Below is a small trained network, with its code and all its weights. Each question gives an input and a class and asks what happens when units are switched off, that is, made to give their printed mean instead of their output.

import numpy as np


def w(rows, s, z=0):
    codes = np.array(rows[::2]) - 128.0
    scale = np.full(codes.shape[1], s)
    scale[-1] = z or s
    return codes * scale


def f(y):
    return np.maximum(y, 0)


def log_softmax(a):
    a = a - a.max(-1, keepdims=True)
    return a - np.log(np.exp(a).sum(-1, keepdims=True))


def net(x, mask):
    res = np.array(x, float).reshape(1, 6) / 4 @ E
    y = f(res @ A[0][:, :-1].T + A[0][:, -1])
    res = res + np.where(mask, y, B[0][:, -1]) @ B[0][:, :-1]
    return log_softmax(res[-1] @ U[:, :-1].T + U[:, -1])


A, B = {}, {}
E = w([
[39,101,59,169],'x0',
[147,62,69,146],'x1',
[161,178,37,216],'x2',
[218,183,46,132],'x3',
[142,173,253,214],'x4',
[194,4,137,170],'x5',
],0.0045)
A[0] = w([
[101,241,173,123,130],'neuron 1',
[137,224,60,50,166],'neuron 2',
[115,71,152,245,130],'neuron 3',
[218,99,154,138,108],'neuron 4',
[72,57,74,67,102],'neuron 5',
[175,99,125,114,97],'neuron 6',
[184,143,119,109,172],'neuron 7',
[100,103,255,78,145],'neuron 8',
[109,171,101,124,251],'neuron 9',
[246,101,151,109,113],'neuron 10',
[71,84,140,89,204],'neuron 11',
[98,102,122,110,194],'neuron 12',
[121,127,163,109,158],'neuron 13',
[118,108,123,208,82],'neuron 14',
[107,75,147,157,139],'neuron 15',
[96,125,32,52,166],'neuron 16',
[103,103,189,73,119],'neuron 17',
[127,137,117,171,199],'neuron 18',
[170,160,117,126,223],'neuron 19',
[177,115,148,157,125],'neuron 20',
[134,115,104,218,74],'neuron 21',
[113,145,74,95,202],'neuron 22',
[110,79,131,192,72],'neuron 23',
[212,150,136,159,180],'neuron 24',
[113,107,171,90,103],'neuron 25',
[126,109,202,104,153],'neuron 26',
[105,234,167,139,133],'neuron 27',
[124,125,111,167,150],'neuron 28',
[128,184,147,143,168],'neuron 29',
],0.0096,0.0019)
B[0] = w([
[42,165,173,158,225],'neuron 1',
[166,134,114,222,235],'neuron 2',
[172,72,191,164,224],'neuron 3',
[169,187,133,90,184],'neuron 4',
[76,96,51,133,222],'neuron 5',
[118,158,115,104,155],'neuron 6',
[162,160,117,131,173],'neuron 7',
[101,103,167,4,253],'neuron 8',
[128,127,118,170,205],'neuron 9',
[177,204,109,88,195],'neuron 10',
[127,89,86,98,210],'neuron 11',
[121,103,100,126,179],'neuron 12',
[117,125,143,95,168],'neuron 13',
[139,100,181,144,179],'neuron 14',
[122,96,137,128,182],'neuron 15',
[136,89,39,178,245],'neuron 16',
[124,88,141,55,196],'neuron 17',
[130,126,153,151,183],'neuron 18',
[155,164,123,144,186],'neuron 19',
[157,154,140,121,170],'neuron 20',
[139,104,197,123,189],'neuron 21',
[124,121,88,166,204],'neuron 22',
[113,93,177,156,176],'neuron 23',
[169,186,130,128,203],'neuron 24',
[130,98,135,79,172],'neuron 25',
[114,116,143,63,201],'neuron 26',
[56,179,161,156,220],'neuron 27',
[130,115,149,136,169],'neuron 28',
[94,153,137,149,185],'neuron 29',
],0.029,0.0045)
U = w([
[164,57,180,158,255],'0',
[72,82,25,135,207],'1',
[156,131,68,175,96],'2',
[95,141,132,147,34],'3',
[3,193,147,162,66],'4',
[187,207,92,84,75],'5',
[101,74,138,17,131],'6',
],0.0065,0.002)

Each question gives the input, the list of numbers given to net, and the class t.
The units are the neurons (one row each of A and B). Each row of codes is followed by its name. A weight is (code - 128) times the scale printed after its matrix; where a second scale follows, it is the last column's (A, B and U).
mask holds one flag per neuron, in row order. A switched-off neuron (its flag False) gives its mean, the last column of its row in B, instead of its output. The means were averaged over made-up inputs and are rounded, as every weight is.
A unit's drop is (log p(t) with every unit on - log p(t) with that unit switched off) / (log p(t) with every unit on - log p(t) with every unit switched off).
The circuit of an input: a set's keep is (log p(t) with only the set's units on - log p(t) with every unit switched off) / (log p(t) with every unit on - log p(t) with every unit switched off). Starting from the 12 units with the biggest drops (on a tie, the unit counted first), units are removed one at a time, each time the one whose removal leaves the highest keep (on an exact tie, the one counted first), for as long as the keep stays at least 0.8.
circuit, biggest first: the units of the circuit, biggest drop first
unit that matters most: the unit with the biggest drop
k most important neurons: the k neurons with the biggest drops, biggest first
drop of u: that unit's drop, to one decimal
input [1,3,-6,8,-4,5], class 5: unit that matters most : neuron 10
input [-8,5,-5,-1,-7,-3], class 1: circuit, biggest first : (neuron 16; neuron 5)
input [7,-6,4,3,4,0], class 4: circuit, biggest first : (neuron 27; neuron 1)
input [0,1,3,6,-2,1], class 5: circuit, biggest first : (neuron 24; neuron 10)
input [1,-4,0,7,-5,-8], class 2: 2 most important neurons : (neuron 2; neuron 16)
input [-3,1,8,1,-5,8], class 5: circuit, biggest first : (neuron 10; neuron 4)
input [-7,0,2,-1,-8,-5], class 2: 2 most important neurons : (neuron 2; neuron 8)
input [-7,8,8,0,-8,1], class 2: 3 most important neurons : (neuron 16; neuron 8; neuron 2)
input [3,8,6,3,-4,5], class 0: 4 most important neurons : (neuron 21; neuron 3; neuron 14; neuron 23)
input [0,4,-2,6,7,-2], class 4: drop of neuron 1 : 0.3
input [-1,-6,0,-3,-4,-6], class 4: drop of neuron 1 : 0.4
input [-5,0,4,3,-8,-5], class 2: drop of neuron 2 : 0.3
input [5,2,8,6,3,-8], class 4: drop of neuron 1 : 0.2
input [-7,-7,-1,7,-6,-6], class 4: unit that matters most : neuron 1
